Below is a small trained network, with its code and all its weights. Each question gives an input and a target symbol and asks what happens when units are switched off, that is, made to give their printed mean instead of their output.

import numpy as np


def w(rows, s, z=0):
    codes = np.array(rows[::2]) - 128.0
    scale = np.full(codes.shape[1], s)
    scale[-1] = z or s
    return codes * scale


def softmax(a):
    e = np.exp(a - a.max(-1, keepdims=True))
    return e / e.sum(-1, keepdims=True)


def log_softmax(a):
    a = a - a.max(-1, keepdims=True)
    return a - np.log(np.exp(a).sum(-1, keepdims=True))


def net(x, mask):
    ids = ['βξπσψω'.index(c) for c in x.split()]
    T = len(ids)
    res = E[ids] + P[:T]
    u = 0
    for l in range(2):
        r = res
        for j in range(3):
            rows = slice(3 * j, 3 * j + 3)
            q, k, v = (r @ M[l][rows].T for M in (Q, K, V))
            z = softmax(np.where(np.tri(T) > 0, q @ k.T / 3**0.5, -1e9)) @ v
            o = O[l][rows]
            res = res + np.where(mask[u + j], z, o[:, -1]) @ o[:, :-1]
        u += 3
    return log_softmax(res[-1] @ U[:, :-1].T + U[:, -1])


Q, K, V, O = {}, {}, {}, {}
E = w([
[3,94,71],'β',
[71,188,180],'ξ',
[166,33,195],'π',
[172,165,83],'σ',
[123,69,19],'ψ',
[129,93,121],'ω',
],0.014)
P = w([
[117,17,181],'0',
[77,148,149],'1',
[82,139,99],'2',
[80,123,69],'3',
[41,117,65],'4',
[79,131,41],'5',
[36,118,22],'6',
[45,118,2],'7',
],0.006)
Q[0] = w([
[144,78,156],'0.h1',
[170,219,164],'0.h1',
[114,240,109],'0.h1',
[71,218,114],'0.h2',
[133,171,88],'0.h2',
[203,146,96],'0.h2',
[94,129,133],'0.h3',
[79,106,252],'0.h3',
[166,110,83],'0.h3',
],0.011)
K[0] = w([
[145,229,89],'0.h1',
[182,60,144],'0.h1',
[197,72,73],'0.h1',
[169,110,149],'0.h2',
[74,48,161],'0.h2',
[149,149,149],'0.h2',
[187,57,84],'0.h3',
[59,68,2],'0.h3',
[121,174,187],'0.h3',
],0.013)
V[0] = w([
[11,86,21],'0.h1',
[143,85,91],'0.h1',
[245,235,85],'0.h1',
[145,47,172],'0.h2',
[49,229,45],'0.h2',
[247,29,146],'0.h2',
[182,195,80],'0.h3',
[78,1,51],'0.h3',
[228,154,209],'0.h3',
],0.0077)
O[0] = w([
[192,161,167,229],'0.h1',
[141,47,148,138],'0.h1',
[1,132,104,1],'0.h1',
[142,133,97,165],'0.h2',
[153,196,130,112],'0.h2',
[79,79,112,123],'0.h2',
[116,97,57,64],'0.h3',
[149,69,16,224],'0.h3',
[118,68,173,66],'0.h3',
],0.0077)
Q[1] = w([
[191,122,115],'1.h1',
[87,130,171],'1.h1',
[187,36,67],'1.h1',
[170,58,140],'1.h2',
[89,62,207],'1.h2',
[141,52,117],'1.h2',
[158,93,111],'1.h3',
[152,137,5],'1.h3',
[80,195,13],'1.h3',
],0.011)
K[1] = w([
[189,164,107],'1.h1',
[134,154,111],'1.h1',
[112,49,130],'1.h1',
[55,185,87],'1.h2',
[185,162,9],'1.h2',
[141,169,190],'1.h2',
[228,158,81],'1.h3',
[93,137,49],'1.h3',
[105,113,71],'1.h3',
],0.013)
V[1] = w([
[61,78,98],'1.h1',
[111,166,191],'1.h1',
[19,26,112],'1.h1',
[175,167,66],'1.h2',
[234,244,245],'1.h2',
[116,111,230],'1.h2',
[144,208,111],'1.h3',
[116,163,191],'1.h3',
[194,99,157],'1.h3',
],0.011)
O[1] = w([
[145,182,144,134],'1.h1',
[72,158,86,2],'1.h1',
[179,161,195,176],'1.h1',
[220,65,92,139],'1.h2',
[84,44,151,139],'1.h2',
[1,233,215,138],'1.h2',
[95,55,172,87],'1.h3',
[100,177,35,13],'1.h3',
[86,122,140,234],'1.h3',
],0.0076,0.0065)
U = w([
[134,119,77,72],'β',
[151,126,175,79],'ξ',
[74,86,140,146],'π',
[118,168,1,254],'σ',
[127,65,44,61],'ψ',
[163,65,158,100],'ω',
],0.0054,0.0065)

Each question gives the input, a string of symbols that net reads in full, and the target symbol t.
The units are the heads (3 rows each of Q, K, V and O). Each row of codes is followed by its name. A weight is (code - 128) times the scale printed after its matrix; where a second scale follows, it is the last column's (O and U).
mask holds one flag per head, layer by layer. A switched-off head (its flag False) gives its mean, the last column of its rows in O, instead of its output. The means were averaged over made-up inputs and are rounded, as every weight is.
A unit's drop is (log p(t) with every unit on - log p(t) with that unit switched off) / (log p(t) with every unit on - log p(t) with every unit switched off).
The circuit of an input: a set's keep is (log p(t) with only the set's units on - log p(t) with every unit switched off) / (log p(t) with every unit on - log p(t) with every unit switched off). Starting from all 6 units, units are removed one at a time, each time the one whose removal leaves the highest keep (on an exact tie, the one counted first), for as long as the keep stays at least 0.8.
circuit, biggest first: the units of the circuit, biggest drop first
most important unit: the unit with the biggest drop
which heads matter: for each layer, one digit per head in row order, 1 if its drop is at least 0.15 and else 0, layers parted by /
drop of u: that unit's drop, to one decimal
input β π π ψ σ σ π σ, target ψ: circuit, biggest first : (1.h1, 1.h2, 0.h1, 0.h3)
input ξ ξ ξ ω ξ ψ ω, target π: circuit, biggest first : (1.h2, 0.h3)
input β ω ω, target ψ: most important unit : 1.h1
input ξ β ω ξ ω, target π: circuit, biggest first : (1.h2, 0.h3, 0.h2, 1.h1)
input ψ ψ σ β σ, target ω: circuit, biggest first : (0.h3, 1.h3, 1.h2, 1.h1)
input β ω ξ ω π ξ π, target ψ: circuit, biggest first : (1.h1, 1.h2, 0.h3, 0.h2)
input β π ξ ψ β, target ψ: which heads matter : 101 / 110
input ψ σ ψ, target ω: which heads matter : 001 / 111
input σ ψ ξ, target σ: circuit, biggest first : (0.h1, 1.h2, 0.h3)
input β ω β ξ π ξ ω, target ψ: which heads matter : 111 / 110
input ξ π ξ, target π: which heads matter : 001 / 010
input ψ β π ξ π σ, target ω: circuit, biggest first : (0.h3, 1.h3, 1.h2)
input β ψ β π π ξ ξ ψ, target ψ: circuit, biggest first : (1.h1, 1.h2, 0.h1, 0.h3)
input σ π ξ β σ σ π, target σ: which heads matter : 111 / 010
input π ψ ψ, target ξ: circuit, biggest first : (1.h1, 0.h2, 0.h1)
input ξ π π, target π: which heads matter : 001 / 010
input σ ξ π π β π π, target σ: most important unit : 0.h1
input ξ β β ψ, target π: which heads matter : 001 / 110
input ξ σ σ, target π: which heads matter : 001 / 010
input π ξ β ξ β ψ ξ β, target ξ: most important unit : 0.h2
input ψ σ π σ ψ σ π β, target ω: which heads matter : 001 / 101
input β σ ξ, target ψ: drop of 0.h1 : 0.2
input π ξ ψ, target ξ: drop of 1.h3 : 0.0
input ξ β π ψ ξ β β, target π: drop of 0.h1 : -0.1
input β ξ β, target ψ: drop of 1.h2 : 0.6
